Below are the code and all the weights of a small trained network. Each question names an input and a class and asks about switching units off, where a switched-off unit gives its printed mean instead of its output.

import numpy as np


def w(rows, s, z=0):
    codes = np.array(rows[::2]) - 128.0
    scale = np.full(codes.shape[1], s)
    scale[-1] = z or s
    return codes * scale


def norm(h):
    return h / np.sqrt((h * h).mean(-1, keepdims=True) + 1e-5)


def f(y):
    return y / 2 * (1 + np.tanh(0.7978845608 * (y + 0.044715 * y**3)))


def log_softmax(a):
    a = a - a.max(-1, keepdims=True)
    return a - np.log(np.exp(a).sum(-1, keepdims=True))


def net(x, mask):
    res = np.array(x, float).reshape(1, 8) / 4 @ E
    u = 0
    for l in range(2):
        y = f(norm(res) @ A[l][:, :-1].T + A[l][:, -1])
        res = res + np.where(mask[u : u + 9], y, B[l][:, -1]) @ B[l][:, :-1]
        u += 9
    return log_softmax(norm(res)[-1] @ U[:, :-1].T + U[:, -1])


A, B = {}, {}
E = w([
[170,193,137,23],'x0',
[151,58,228,161],'x1',
[63,184,112,219],'x2',
[204,122,1,189],'x3',
[34,115,196,150],'x4',
[43,49,54,116],'x5',
[154,212,178,240],'x6',
[36,85,177,164],'x7',
],0.0039)
A[0] = w([
[240,127,171,83,78],'0.n1',
[87,120,80,159,120],'0.n2',
[196,137,48,82,112],'0.n3',
[109,108,184,106,134],'0.n4',
[183,100,169,123,57],'0.n5',
[187,46,190,220,2],'0.n6',
[196,62,88,134,120],'0.n7',
[2,134,174,124,192],'0.n8',
[129,195,96,109,149],'0.n9',
],0.0096,0.0028)
B[0] = w([
[140,113,58,192,208],'0.n1',
[123,65,2,115,169],'0.n2',
[165,140,45,73,223],'0.n3',
[67,86,200,198,166],'0.n4',
[163,95,113,190,139],'0.n5',
[176,233,156,78,191],'0.n6',
[111,97,68,118,196],'0.n7',
[121,204,87,97,254],'0.n8',
[176,178,132,75,173],'0.n9',
],0.0081,0.004)
A[1] = w([
[134,232,155,119,145],'1.n1',
[169,166,155,216,77],'1.n2',
[72,60,184,85,81],'1.n3',
[202,213,88,149,116],'1.n4',
[106,46,95,12,213],'1.n5',
[163,146,138,249,149],'1.n6',
[151,199,254,199,234],'1.n7',
[169,75,99,224,198],'1.n8',
[144,127,39,74,251],'1.n9',
],0.0094,0.0027)
B[1] = w([
[31,117,133,125,196],'1.n1',
[164,113,227,60,167],'1.n2',
[77,190,162,81,142],'1.n3',
[124,227,156,113,222],'1.n4',
[105,150,254,181,211],'1.n5',
[76,193,209,105,181],'1.n6',
[56,137,209,87,241],'1.n7',
[127,142,216,107,182],'1.n8',
[147,125,191,252,254],'1.n9',
],0.0071,0.0067)
U = w([
[116,56,122,254,133],'0',
[165,84,113,125,1],'1',
[81,94,89,108,55],'2',
[205,188,62,165,194],'3',
[93,177,219,114,206],'4',
],0.017,0.0069)

Each question gives the input, the list of numbers given to net, and the class t.
The units are the neurons (one row each of A and B). Each row of codes is followed by its name. A weight is (code - 128) times the scale printed after its matrix; where a second scale follows, it is the last column's (A, B and U).
mask holds one flag per neuron, layer by layer. A switched-off neuron (its flag False) gives its mean, the last column of its row in B, instead of its output. The means were averaged over made-up inputs and are rounded, as every weight is.
A unit's drop is (log p(t) with every unit on - log p(t) with that unit switched off) / (log p(t) with every unit on - log p(t) with every unit switched off).
The circuit of an input: a set's keep is (log p(t) with only the set's units on - log p(t) with every unit switched off) / (log p(t) with every unit on - log p(t) with every unit switched off). Starting from the 12 units with the biggest drops (on a tie, the unit counted first), units are removed one at a time, each time the one whose removal leaves the highest keep (on an exact tie, the one counted first), for as long as the keep stays at least 0.8.
units of the circuit, in order: the units of the circuit, biggest drop first
unit that matters most: the unit with the biggest drop
top k neurons: the k neurons with the biggest drops, biggest first
k most important neurons of layer l: the k neurons of layer l with the biggest drops, biggest first
drop when u is switched off: that unit's drop, to one decimal
input [8,-5,7,0,-3,1,-1,-2], class 3: units of the circuit, in order : (1.n7, 0.n3)
input [4,-7,-4,-1,-3,8,-7,-7], class 3: units of the circuit, in order : (1.n9, 1.n7)
input [-3,6,-7,3,-3,3,1,0], class 0: units of the circuit, in order : (0.n7)
input [-8,6,5,-5,5,4,-4,-6], class 2: top 4 neurons : (0.n8, 1.n9, 1.n5, 1.n4)
input [-8,-8,1,6,8,-5,2,7], class 3: units of the circuit, in order : (1.n7, 0.n8, 1.n5)
input [6,8,7,2,-4,2,-7,-5], class 0: units of the circuit, in order : (1.n9, 0.n6)
input [-2,-6,-3,3,0,2,8,3], class 3: top 3 neurons : (0.n2, 1.n7, 0.n4)
input [7,3,2,-2,-1,-2,-6,-2], class 3: units of the circuit, in order : (0.n1, 1.n7)
input [3,-7,2,2,6,8,3,8], class 0: units of the circuit, in order : (1.n4, 1.n7)
input [-2,-6,-3,6,4,-6,-2,3], class 3: 2 most important neurons of layer 0 : (0.n3, 0.n9)
input [1,-5,-3,6,-2,6,-7,4], class 0: top 2 neurons : (1.n9, 1.n5)
input [-2,0,3,3,-3,-2,-3,1], class 0: top 2 neurons : (1.n9, 0.n8)
input [3,-5,-4,2,3,7,-7,-4], class 0: top 3 neurons : (1.n9, 1.n5, 1.n7)
input [4,-8,-5,-6,1,-3,2,-8], class 3: 2 most important neurons of layer 0 : (0.n1, 0.n3)
input [-3,5,5,6,2,1,-4,-1], class 0: unit that matters most : 0.n2
input [-3,2,3,4,-3,-2,-7,-4], class 0: 2 most important neurons of layer 1 : (1.n9, 1.n5)
input [-7,-4,8,-2,-4,-7,-8,5], class 0: 2 most important neurons of layer 1 : (1.n9, 1.n4)
input [2,7,5,2,5,-2,-7,-7], class 0: 2 most important neurons of layer 1 : (1.n7, 1.n4)
input [-4,-4,7,-5,-1,2,-1,4], class 2: drop when 1.n5 is switched off : 0.1
input [-7,-3,-7,-2,-6,4,2,6], class 0: most important neuron of layer 0 : (0.n2)
